Below are the code and all the weights of a small trained network. Each question names an input and a target symbol and asks about switching units off, where a switched-off unit gives its printed mean instead of its output.

import numpy as np


def w(rows, s, z=0):
    codes = np.array(rows[::2]) - 128.0
    scale = np.full(codes.shape[1], s)
    scale[-1] = z or s
    return codes * scale


def f(y):
    return np.maximum(y, 0)


def softmax(a):
    e = np.exp(a - a.max(-1, keepdims=True))
    return e / e.sum(-1, keepdims=True)


def log_softmax(a):
    a = a - a.max(-1, keepdims=True)
    return a - np.log(np.exp(a).sum(-1, keepdims=True))


def net(x, mask):
    ids = ['αδεξπτφ'.index(c) for c in x.split()]
    T = len(ids)
    res = E[ids] + P[:T]
    u = 0
    for l in range(3):
        q, k, v = (res @ M[l].T for M in (Q, K, V))
        z = softmax(np.where(np.tri(T) > 0, q @ k.T / 3**0.5, -1e9)) @ v
        res = res + np.where(mask[u], z, O[l][:, -1]) @ O[l][:, :-1]
        u += 1
        y = f(res @ A[l][:, :-1].T + A[l][:, -1])
        res = res + np.where(mask[u : u + 8], y, B[l][:, -1]) @ B[l][:, :-1]
        u += 8
    return log_softmax(res[-1] @ U[:, :-1].T + U[:, -1])


Q, K, V, O, A, B = {}, {}, {}, {}, {}, {}
E = w([
[75,106,136,137,106,183],'α',
[119,38,168,129,128,71],'δ',
[215,173,90,33,156,151],'ε',
[110,251,53,108,91,122],'ξ',
[105,180,90,83,139,232],'π',
[143,174,96,194,192,95],'τ',
[172,223,148,234,97,127],'φ',
],0.02)
P = w([
[2,171,169,206,93,66],'0',
[60,176,164,138,109,58],'1',
[80,164,141,140,106,76],'2',
[95,146,123,146,115,88],'3',
[101,145,118,159,116,106],'4',
[112,140,112,164,122,119],'5',
[132,136,116,153,130,124],'6',
[145,122,109,151,139,124],'7',
[149,116,109,151,143,134],'8',
[149,121,107,154,138,154],'9',
[161,107,106,152,147,154],'10',
[165,103,107,149,146,163],'11',
[167,94,101,159,148,166],'12',
[172,80,96,150,150,166],'13',
],0.0079)
Q[0] = w([
[52,103,49,44,69,149],'L0H0',
[36,204,159,165,253,102],'L0H0',
[132,218,170,98,65,131],'L0H0',
],0.006)
K[0] = w([
[88,76,132,94,130,142],'L0H0',
[2,112,170,141,195,73],'L0H0',
[174,87,151,118,81,119],'L0H0',
],0.0087)
V[0] = w([
[180,74,125,173,33,64],'L0H0',
[163,124,94,86,254,162],'L0H0',
[46,125,83,66,167,165],'L0H0',
],0.0084)
O[0] = w([
[145,140,21,130,115,123,86],'L0H0',
[87,212,121,63,254,121,4],'L0H0',
[115,145,133,104,92,85,118],'L0H0',
],0.0097,0.004)
A[0] = w([
[70,92,106,76,107,180,130],'L0N0',
[58,107,187,129,166,150,2],'L0N1',
[218,158,107,73,237,179,179],'L0N2',
[56,66,187,183,43,113,65],'L0N3',
[101,204,171,129,67,95,116],'L0N4',
[187,39,149,166,160,111,70],'L0N5',
[71,201,89,104,254,59,154],'L0N6',
[220,227,203,61,137,149,123],'L0N7',
],0.0076,0.0026)
B[0] = w([
[116,93,143,109,136,184,175],'L0N0',
[86,176,164,132,138,160,149],'L0N1',
[150,129,125,204,80,95,192],'L0N2',
[118,101,95,109,189,114,254],'L0N3',
[2,203,37,117,179,125,188],'L0N4',
[86,194,200,87,116,159,173],'L0N5',
[136,122,139,187,17,207,180],'L0N6',
[109,89,168,168,172,103,187],'L0N7',
],0.0086,0.0076)
Q[1] = w([
[252,208,179,1,79,231],'L1H0',
[166,144,101,194,135,231],'L1H0',
[131,191,228,160,108,63],'L1H0',
],0.0068)
K[1] = w([
[56,167,138,190,253,139],'L1H0',
[61,37,242,114,129,63],'L1H0',
[121,71,136,148,128,183],'L1H0',
],0.007)
V[1] = w([
[182,182,59,79,91,162],'L1H0',
[142,135,115,186,118,159],'L1H0',
[168,85,19,113,129,254],'L1H0',
],0.0082)
O[1] = w([
[100,161,107,181,72,157,2],'L1H0',
[79,70,2,114,137,97,163],'L1H0',
[145,179,141,78,122,141,69],'L1H0',
],0.0078,0.0065)
A[1] = w([
[219,127,89,68,59,61,188],'L1N0',
[150,211,89,193,82,210,115],'L1N1',
[191,103,158,122,149,106,145],'L1N2',
[149,98,62,238,159,172,225],'L1N3',
[127,45,166,116,152,183,5],'L1N4',
[153,181,168,79,33,210,196],'L1N5',
[185,157,173,74,134,144,87],'L1N6',
[210,192,98,254,136,128,156],'L1N7',
],0.0071,0.0021)
B[1] = w([
[3,132,125,178,118,78,141],'L1N0',
[159,138,193,187,103,154,227],'L1N1',
[60,164,69,83,77,166,149],'L1N2',
[134,98,196,7,141,92,253],'L1N3',
[94,48,81,165,206,88,179],'L1N4',
[136,82,133,57,94,144,149],'L1N5',
[186,207,140,200,132,60,131],'L1N6',
[147,134,173,151,117,110,254],'L1N7',
],0.0073,0.0089)
Q[2] = w([
[63,204,146,19,118,249],'L2H0',
[119,253,88,126,122,14],'L2H0',
[96,70,151,132,18,187],'L2H0',
],0.0058)
K[2] = w([
[127,136,64,203,97,214],'L2H0',
[31,156,29,125,107,2],'L2H0',
[196,138,226,126,167,182],'L2H0',
],0.0059)
V[2] = w([
[130,112,88,30,75,132],'L2H0',
[2,67,147,96,24,135],'L2H0',
[129,162,127,148,68,141],'L2H0',
],0.0059)
O[2] = w([
[112,140,158,179,161,164,32],'L2H0',
[102,1,115,105,181,149,255],'L2H0',
[157,132,193,88,144,76,144],'L2H0',
],0.015,0.005)
A[2] = w([
[149,221,149,92,94,165,108],'L2N0',
[84,149,90,251,108,126,36],'L2N1',
[113,106,27,87,144,94,3],'L2N2',
[135,101,124,153,123,104,174],'L2N3',
[123,136,113,151,152,75,150],'L2N4',
[79,135,151,152,169,79,162],'L2N5',
[145,106,77,184,139,79,87],'L2N6',
[39,107,136,67,117,181,189],'L2N7',
],0.012,0.0033)
B[2] = w([
[141,99,56,86,90,93,141],'L2N0',
[1,57,123,108,41,126,136],'L2N1',
[121,148,104,153,172,89,188],'L2N2',
[118,139,221,97,197,152,172],'L2N3',
[114,98,196,107,134,175,143],'L2N4',
[157,106,116,84,110,198,178],'L2N5',
[138,194,188,58,75,133,150],'L2N6',
[191,179,109,164,86,119,254],'L2N7',
],0.011,0.016)
U = w([
[88,62,190,71,164,197,148],'α',
[122,188,205,223,150,133,222],'δ',
[152,147,142,163,85,71,88],'ε',
[171,122,120,97,80,254,2],'ξ',
[117,157,138,127,133,156,64],'π',
[145,95,79,177,150,123,232],'τ',
[67,55,116,192,30,145,118],'φ',
],0.0077,0.0036)

Each question gives the input, a string of symbols that net reads in full, and the target symbol t.
The units are the heads (3 rows each of Q, K, V and O) and the neurons (one row each of A and B). Each row of codes is followed by its name. A weight is (code - 128) times the scale printed after its matrix; where a second scale follows, it is the last column's (O, A, B and U).
mask holds one flag per unit, layer by layer, with each layer's heads first. A switched-off unit (its flag False) gives its mean, the last column of its rows in O or B, instead of its output. The means were averaged over made-up inputs and are rounded, as every weight is.
A unit's drop is (log p(t) with every unit on - log p(t) with that unit switched off) / (log p(t) with every unit on - log p(t) with every unit switched off).
The circuit of an input: a set's keep is (log p(t) with only the set's units on - log p(t) with every unit switched off) / (log p(t) with every unit on - log p(t) with every unit switched off). Starting from the 12 units with the biggest drops (on a tie, the unit counted first), units are removed one at a time, each time the one whose removal leaves the highest keep (on an exact tie, the one counted first), for as long as the keep stays at least 0.8.
circuit, biggest first: the units of the circuit, biggest drop first
unit that matters most: the unit with the biggest drop
k most important neurons: the k neurons with the biggest drops, biggest first
k most important neurons of layer l: the k neurons of layer l with the biggest drops, biggest first
drop of u: that unit's drop, to one decimal
input φ π π φ α δ ε, target α: circuit, biggest first	L0N7, L2H0, L0H0
input ξ α α ξ τ φ δ δ φ ε ξ δ ξ, target α: circuit, biggest first	L2H0, L1H0, L0N4
input α α ξ, target φ: most important neuron	L1N3
input δ ε π α α π ε α, target ξ: circuit, biggest first	L0H0, L2N7, L2N5, L2N2
input ε ξ π δ δ α τ φ π τ α α α τ, target ε: 3 most important neurons of layer 1	L1N3, L1N7, L1N4
input τ φ φ φ τ α α φ α φ α, target ε: circuit, biggest first	L2H0, L1N1
input α α ε φ φ α ε τ α α φ α, target ε: 2 most important neurons	L1N1, L1N7
input τ π α τ ξ ε α α α δ φ τ τ, target ε: 3 most important neurons	L1N3, L0N6, L2N0
input α ε ε α ε φ ε, target ε: 4 most important neurons	L0N6, L0N2, L2N0, L0N3
input π ξ α φ α α α τ ε π ξ, target τ: 3 most important neurons of layer 2	L2N2, L2N6, L2N3
input δ δ α ε ε, target δ: circuit, biggest first	L0H0, L0N2, L0N7
input δ ε π φ τ α ξ π ε δ π φ ε, target ε: 2 most important neurons of layer 1	L1N3, L1N7
input ε π δ φ φ φ φ α φ δ, target ε: circuit, biggest first	L2H0, L0H0, L1N1, L0N5
input α α τ α ξ δ α τ φ α π ε α ε, target δ: circuit, biggest first	L0N2, L0H0
input α α δ τ δ α τ α δ φ ξ δ φ δ, target ε: 2 most important neurons of layer 2	L2N5, L2N3
input α α α ξ π π α π π ε ε ξ α, target ξ: unit that matters most	L2N7
input ε δ π π ξ δ, target ξ: 2 most important neurons	L2N5, L2N7
input α δ ξ α φ α π ε, target α: circuit, biggest first	L2H0, L0H0
input δ ξ α ξ δ ε ξ, target α: 3 most important neurons of layer 2	L2N7, L2N4, L2N5
input α ε ξ δ ε τ, target α: circuit, biggest first	L2N7
input τ τ φ π δ φ π ε α π α δ φ, target ε: 4 most important neurons of layer 1	L1N3, L1N7, L1N4, L1N1
input φ τ δ δ δ α ε φ ε π δ α ε φ, target ε: 4 most important neurons	L1N3, L2N0, L0N3, L0N7
input τ α φ, target α: 3 most important neurons of layer 0	L0N6, L0N4, L0N3
input π τ φ α, target τ: 2 most important neurons of layer 2	L2N2, L2N7
input ε δ π ξ φ, target α: drop of L0N4	0.3
input α τ δ δ δ π δ π π ξ ε α ξ δ, target ξ: drop of L0N4	-0.1
input α φ τ α τ α α, target τ: drop of L1N4	0.1
input φ α ξ ξ α τ, target α: drop of L2N2	0.0
input α ξ ξ, target φ: most important neuron of layer 1	L1N3
